Here is a tiny trained network, its code and every weight. The questions are about switching its units off for an input and a target symbol, where a switched-off unit gives its printed mean instead of its output.

import numpy as np


def w(rows, s, z=0):
    codes = np.array(rows[::2]) - 128.0
    scale = np.full(codes.shape[1], s)
    scale[-1] = z or s
    return codes * scale


def f(y):
    return np.maximum(y, 0)


def softmax(a):
    e = np.exp(a - a.max(-1, keepdims=True))
    return e / e.sum(-1, keepdims=True)


def log_softmax(a):
    a = a - a.max(-1, keepdims=True)
    return a - np.log(np.exp(a).sum(-1, keepdims=True))


def net(x, mask):
    ids = ['ΘΞΦΨαγδεζηλμπστ'.index(c) for c in x.split()]
    T = len(ids)
    res = E[ids] + P[:T]
    u = 0
    for l in range(2):
        q, k, v = (res @ M[l].T for M in (Q, K, V))
        z = softmax(np.where(np.tri(T) > 0, q @ k.T / 2**0.5, -1e9)) @ v
        res = res + np.where(mask[u], z, O[l][:, -1]) @ O[l][:, :-1]
        u += 1
        y = f(res @ A[l][:, :-1].T + A[l][:, -1])
        res = res + np.where(mask[u : u + 16], y, B[l][:, -1]) @ B[l][:, :-1]
        u += 16
    return log_softmax(res[-1] @ U[:, :-1].T + U[:, -1])


Q, K, V, O, A, B = {}, {}, {}, {}, {}, {}
E = w([
[122,186,95],'Θ',
[245,123,148],'Ξ',
[237,101,150],'Φ',
[147,172,97],'Ψ',
[186,153,99],'α',
[50,206,91],'γ',
[24,128,126],'δ',
[159,126,94],'ε',
[116,163,87],'ζ',
[108,71,197],'η',
[53,90,158],'λ',
[39,176,174],'μ',
[82,96,89],'π',
[9,112,207],'σ',
[91,44,143],'τ',
],0.014)
P = w([
[91,152,70],'0',
[125,84,132],'1',
[178,174,249],'2',
[91,132,69],'3',
[122,67,126],'4',
[142,209,207],'5',
[97,125,79],'6',
[121,66,124],'7',
[150,195,189],'8',
],0.014)
Q[0] = w([
[101,169,206],'0.h0',
[125,2,83],'0.h0',
],0.0054)
K[0] = w([
[126,19,38],'0.h0',
[18,252,194],'0.h0',
],0.0036)
V[0] = w([
[236,201,2],'0.h0',
[110,51,24],'0.h0',
],0.0044)
O[0] = w([
[166,205,35,202],'0.h0',
[57,2,101,251],'0.h0',
],0.0057,0.00024)
A[0] = w([
[124,72,86,116],'0.n0',
[81,125,239,160],'0.n1',
[229,55,68,2],'0.n2',
[78,72,169,231],'0.n3',
[138,69,74,72],'0.n4',
[218,163,242,91],'0.n5',
[80,125,240,190],'0.n6',
[175,107,192,103],'0.n7',
[23,150,137,103],'0.n8',
[84,15,162,207],'0.n9',
[129,87,173,140],'0.n10',
[98,107,84,124],'0.n11',
[34,193,158,179],'0.n12',
[132,2,34,131],'0.n13',
[201,87,165,204],'0.n14',
[149,209,167,77],'0.n15',
],0.0095,0.0058)
B[0] = w([
[124,47,113,158],'0.n0',
[164,140,11,236],'0.n1',
[6,141,101,148],'0.n2',
[215,142,211,245],'0.n3',
[122,31,87,141],'0.n4',
[33,81,108,229],'0.n5',
[159,212,32,255],'0.n6',
[87,142,38,169],'0.n7',
[26,80,233,203],'0.n8',
[242,123,205,247],'0.n9',
[174,82,46,170],'0.n10',
[84,74,136,168],'0.n11',
[80,158,214,253],'0.n12',
[135,54,75,209],'0.n13',
[103,254,170,215],'0.n14',
[240,50,220,182],'0.n15',
],0.0062,0.0059)
Q[1] = w([
[255,162,58],'1.h0',
[76,197,98],'1.h0',
],0.0079)
K[1] = w([
[121,105,254],'1.h0',
[157,247,49],'1.h0',
],0.0068)
V[1] = w([
[189,167,86],'1.h0',
[45,253,176],'1.h0',
],0.0044)
O[1] = w([
[167,218,21,82],'1.h0',
[4,223,228,253],'1.h0',
],0.0028,0.0006)
A[1] = w([
[9,128,135,1],'1.n0',
[185,119,83,160],'1.n1',
[154,154,92,116],'1.n2',
[42,195,115,122],'1.n3',
[118,63,95,75],'1.n4',
[134,87,101,35],'1.n5',
[41,134,107,116],'1.n6',
[141,153,195,178],'1.n7',
[78,77,169,138],'1.n8',
[119,184,144,18],'1.n9',
[137,126,88,78],'1.n10',
[93,187,136,178],'1.n11',
[140,85,133,199],'1.n12',
[162,123,126,54],'1.n13',
[69,81,55,157],'1.n14',
[71,113,175,107],'1.n15',
],0.014,0.0082)
B[1] = w([
[139,121,246,173],'1.n0',
[107,161,141,202],'1.n1',
[101,165,100,157],'1.n2',
[166,117,83,230],'1.n3',
[138,95,161,153],'1.n4',
[170,112,149,138],'1.n5',
[183,45,126,176],'1.n6',
[73,146,158,254],'1.n7',
[107,158,82,185],'1.n8',
[98,83,62,153],'1.n9',
[110,166,180,134],'1.n10',
[201,179,119,250],'1.n11',
[92,108,144,203],'1.n12',
[124,157,85,136],'1.n13',
[93,47,79,183],'1.n14',
[116,151,96,179],'1.n15',
],0.013,0.0079)
U = w([
[204,153,193,119],'Θ',
[101,120,238,63],'Ξ',
[213,83,183,154],'Φ',
[76,99,73,159],'Ψ',
[109,212,167,147],'α',
[78,78,90,77],'γ',
[56,151,19,165],'δ',
[3,148,115,90],'ε',
[245,106,85,49],'ζ',
[188,214,100,199],'η',
[134,101,192,228],'λ',
[179,123,4,3],'μ',
[107,141,65,138],'π',
[136,61,160,149],'σ',
[188,75,62,19],'τ',
],0.011,0.0062)

Each question gives the input, a string of symbols that net reads in full, and the target symbol t.
The units are the heads (2 rows each of Q, K, V and O) and the neurons (one row each of A and B). Each row of codes is followed by its name. A weight is (code - 128) times the scale printed after its matrix; where a second scale follows, it is the last column's (O, A, B and U).
mask holds one flag per unit, layer by layer, with each layer's heads first. A switched-off unit (its flag False) gives its mean, the last column of its rows in O or B, instead of its output. The means were averaged over made-up inputs and are rounded, as every weight is.
A unit's drop is (log p(t) with every unit on - log p(t) with that unit switched off) / (log p(t) with every unit on - log p(t) with every unit switched off).
most important unit: the unit with the biggest drop
k most important neurons: the k neurons with the biggest drops, biggest first
top k neurons in layer l: the k neurons of layer l with the biggest drops, biggest first
input γ Ψ Φ λ ε δ, target η: 4 most important neurons => (1.n11; 0.n6; 1.n3; 0.n1)
input α α ε μ δ Φ Ψ, target μ: most important neuron => (0.n9)
input Θ μ δ δ σ, target Ξ: top 2 neurons in layer 1 => (1.n7; 1.n11)
input Φ π τ η μ Φ α, target δ: top 2 neurons in layer 0 => (0.n9; 0.n3)
input α Φ α μ λ Φ Θ, target ζ: 3 most important neurons => (0.n9; 1.n6; 0.n3)
input Ξ Θ π λ, target ε: 2 most important neurons => (0.n9; 1.n8)
input δ λ α, target η: 3 most important neurons => (0.n14; 0.n7; 0.n6)
input Ψ τ ε, target η: 2 most important neurons => (0.n14; 0.n6)
input η μ ζ, target η: 2 most important neurons => (0.n6; 1.n11)
input Ψ Θ δ, target η: 4 most important neurons => (0.n6; 1.n11; 0.n1; 1.n3)
input μ α σ Θ τ, target Φ: top 4 neurons in layer 0 => (0.n9; 0.n13; 0.n0; 0.n4)
input λ Θ Θ α δ γ, target η: 3 most important neurons => (1.n11; 1.n3; 0.n6)
input τ α α ζ Ξ σ, target η: 4 most important neurons => (0.n6; 0.n1; 1.n11; 1.n3)
input α δ π, target η: 2 most important neurons => (0.n6; 0.n1)
input π α Φ δ λ ε Θ Ψ α, target α: top 2 neurons in layer 0 => (0.n15; 0.n6)
input Ξ γ α α γ Ψ ζ ε λ, target η: top 2 neurons in layer 0 => (0.n6; 0.n1)
input π ε Ξ, target η: 2 most important neurons => (0.n14; 0.n7)
input Θ Ξ τ ζ, target τ: top neuron in layer 1 => (1.n6)
input Ξ α Φ α Ψ, target δ: top 2 neurons in layer 1 => (1.n0; 1.n11)
input Ξ ε Θ σ, target α: 2 most important neurons => (0.n3; 0.n9)
input λ λ α, target η: top 3 neurons in layer 0 => (0.n14; 0.n6; 0.n7)
input α π δ Θ, target ζ: most important unit => 1.n6
input Θ Θ Ψ τ, target σ: top 2 neurons in layer 1 => (1.n4; 1.n5)
input ε γ λ μ, target Θ: 3 most important neurons => (1.n0; 1.n6; 1.n11)
input λ Ξ Θ ε Φ α α δ Ξ, target α: 2 most important neurons => (0.n15; 0.n14)
input Θ τ π Ψ, target μ: top 2 neurons in layer 1 => (1.n7; 1.n3)
input λ α δ τ μ Ξ π Ξ α, target α: most important unit => 0.n15
input Ξ δ Ψ μ π τ, target η: top 3 neurons in layer 0 => (0.n6; 0.n1; 0.n15)
input ζ ε σ, target η: top 3 neurons in layer 0 => (0.n6; 0.n1; 0.n7)
input γ α Θ α α ζ π, target γ: top 2 neurons in layer 1 => (1.n14; 1.n11)
